Here is a tiny trained network, its code and every weight. The questions are about switching its units off for an input and a class, where a switched-off unit gives its printed mean instead of its output.

import numpy as np


def w(rows, s, z=0):
    codes = np.array(rows[::2]) - 128.0
    scale = np.full(codes.shape[1], s)
    scale[-1] = z or s
    return codes * scale


def norm(h):
    return h / np.sqrt((h * h).mean(-1, keepdims=True) + 1e-5)


def f(y):
    return y / 2 * (1 + np.tanh(0.7978845608 * (y + 0.044715 * y**3)))


def log_softmax(a):
    a = a - a.max(-1, keepdims=True)
    return a - np.log(np.exp(a).sum(-1, keepdims=True))


def net(x, mask):
    res = np.array(x, float).reshape(1, 6) / 4 @ E
    u = 0
    for l in range(3):
        y = f(norm(res) @ A[l][:, :-1].T + A[l][:, -1])
        res = res + np.where(mask[u : u + 9], y, B[l][:, -1]) @ B[l][:, :-1]
        u += 9
    return log_softmax(norm(res)[-1] @ U[:, :-1].T + U[:, -1])


A, B = {}, {}
E = w([
[127,127,129,129,125,129],'x0',
[128,127,129,127,127,128],'x1',
[101,154,117,74,101,206],'x2',
[130,128,128,127,127,127],'x3',
[115,29,79,87,3,80],'x4',
[81,105,209,59,140,95],'x5',
],0.0018)
A[0] = w([
[159,125,128,109,129,124,144],'0.n1',
[91,122,175,111,153,143,130],'0.n2',
[73,123,186,120,164,160,63],'0.n3',
[243,252,90,185,185,162,89],'0.n4',
[140,144,151,133,117,117,163],'0.n5',
[121,122,116,127,135,128,119],'0.n6',
[106,83,78,124,90,150,6],'0.n7',
[112,123,106,128,128,131,52],'0.n8',
[102,154,181,83,140,185,155],'0.n9',
],0.0025,0.0011)
B[0] = w([
[111,135,137,136,124,132,136],'0.n1',
[140,155,98,110,162,112,147],'0.n2',
[160,158,77,112,145,99,127],'0.n3',
[20,2,156,175,148,151,254],'0.n4',
[112,125,117,130,170,132,147],'0.n5',
[135,131,135,133,116,128,123],'0.n6',
[155,146,153,117,16,125,98],'0.n7',
[152,111,139,126,84,125,93],'0.n8',
[100,179,85,100,186,118,183],'0.n9',
],0.0021,0.0011)
A[1] = w([
[208,216,76,201,172,192,72],'1.n1',
[237,86,21,151,54,131,95],'1.n2',
[94,74,144,60,87,54,47],'1.n3',
[107,123,123,140,120,100,137],'1.n4',
[127,162,231,99,205,135,128],'1.n5',
[239,154,226,174,231,62,5],'1.n6',
[91,134,174,124,150,138,164],'1.n7',
[172,48,107,171,81,4,101],'1.n8',
[83,139,116,132,125,97,148],'1.n9',
],0.0035,0.0016)
B[1] = w([
[142,44,151,94,93,127,180],'1.n1',
[139,219,105,133,118,82,211],'1.n2',
[143,94,164,140,158,156,174],'1.n3',
[134,116,132,146,156,127,139],'1.n4',
[156,160,82,112,116,67,227],'1.n5',
[41,92,123,120,4,89,195],'1.n6',
[167,131,100,111,146,106,174],'1.n7',
[160,151,123,133,246,132,248],'1.n8',
[146,123,135,134,164,132,146],'1.n9',
],0.0037,0.0017)
A[2] = w([
[126,146,92,141,108,250,96],'2.n1',
[118,238,86,105,47,156,5],'2.n2',
[60,97,194,33,66,182,92],'2.n3',
[137,48,97,253,125,107,96],'2.n4',
[152,123,121,140,140,227,108],'2.n5',
[155,153,129,37,128,145,149],'2.n6',
[129,129,91,105,129,107,106],'2.n7',
[129,119,194,169,207,128,144],'2.n8',
[120,140,100,154,117,166,110],'2.n9',
],0.0043,0.0024)
B[2] = w([
[115,80,77,91,175,27,215],'2.n1',
[196,113,160,36,62,153,148],'2.n2',
[137,150,139,254,131,153,198],'2.n3',
[103,175,186,136,105,221,248],'2.n4',
[74,93,92,123,152,64,168],'2.n5',
[99,122,157,161,105,201,222],'2.n6',
[94,146,150,136,153,122,138],'2.n7',
[176,72,119,105,18,150,251],'2.n8',
[120,87,134,112,133,125,126],'2.n9',
],0.0037,0.0012)
U = w([
[81,94,189,208,90,238,249],'0',
[55,27,42,91,193,127,119],'1',
[55,170,181,124,133,2,132],'2',
[76,245,161,43,174,200,51],'3',
[229,223,76,204,153,93,74],'4',
[186,132,58,33,39,140,112],'5',
[222,4,214,87,150,93,44],'6',
],0.0095,0.0018)

Each question gives the input, the list of numbers given to net, and the class t.
The units are the neurons (one row each of A and B). Each row of codes is followed by its name. A weight is (code - 128) times the scale printed after its matrix; where a second scale follows, it is the last column's (A, B and U).
mask holds one flag per neuron, layer by layer. A switched-off neuron (its flag False) gives its mean, the last column of its row in B, instead of its output. The means were averaged over made-up inputs and are rounded, as every weight is.
A unit's drop is (log p(t) with every unit on - log p(t) with that unit switched off) / (log p(t) with every unit on - log p(t) with every unit switched off).
The circuit of an input: a set's keep is (log p(t) with only the set's units on - log p(t) with every unit switched off) / (log p(t) with every unit on - log p(t) with every unit switched off). Starting from the 12 units with the biggest drops (on a tie, the unit counted first), units are removed one at a time, each time the one whose removal leaves the highest keep (on an exact tie, the one counted first), for as long as the keep stays at least 0.8.
circuit, biggest first: the units of the circuit, biggest drop first
unit that matters most: the unit with the biggest drop
top k neurons: the k neurons with the biggest drops, biggest first
top k neurons in layer l: the k neurons of layer l with the biggest drops, biggest first
drop of u: that unit's drop, to one decimal
input [-5,-3,8,-3,3,1], class 0: unit that matters most : 2.n3
input [-5,-1,-1,6,6,-6], class 4: circuit, biggest first : (1.n8, 1.n2)
input [4,3,-8,8,6,-6], class 4: circuit, biggest first : (1.n2, 1.n8)
input [6,3,-3,6,-8,5], class 2: circuit, biggest first : (1.n6, 1.n5)
input [-2,0,8,-7,1,5], class 0: top 2 neurons : (2.n3, 2.n6)
input [7,0,0,-7,-6,0], class 0: circuit, biggest first : (0.n4, 2.n8)
input [-3,-8,0,-4,1,0], class 4: top 2 neurons : (0.n4, 1.n2)
input [-1,5,6,1,-1,0], class 1: top 3 neurons : (2.n1, 1.n2, 1.n6)
input [-3,-8,-6,-4,-8,1], class 2: top 3 neurons : (1.n6, 1.n5, 2.n6)
input [-2,-5,0,-4,8,-1], class 4: top 3 neurons : (1.n2, 0.n4, 1.n8)
input [1,3,0,6,3,1], class 6: top 4 neurons : (1.n3, 1.n5, 1.n8, 1.n6)
input [2,0,0,-2,-5,-3], class 0: top 3 neurons : (2.n4, 1.n8, 1.n1)
input [-1,-8,2,-7,1,4], class 0: top 2 neurons : (1.n8, 1.n2)
input [4,2,5,-1,-1,0], class 1: circuit, biggest first : (2.n1)
input [4,-1,-3,6,3,0], class 4: top 3 neurons : (0.n4, 1.n2, 1.n1)
input [0,0,-1,-8,6,-3], class 4: top 2 neurons : (1.n8, 1.n2)
input [1,-8,-4,-3,-3,0], class 0: top 3 neurons in layer 2 : (2.n4, 2.n1, 2.n5)
input [-6,-6,-5,-3,4,-4], class 4: drop of 0.n2 : 0.0
input [-5,-1,8,1,-7,-4], class 1: drop of 2.n1 : 0.1
input [-3,7,5,-2,5,2], class 0: circuit, biggest first : (2.n3)
input [0,2,-2,-8,-4,-7], class 0: drop of 2.n4 : 0.6
input [7,-3,7,-1,4,6], class 0: drop of 2.n3 : 0.6
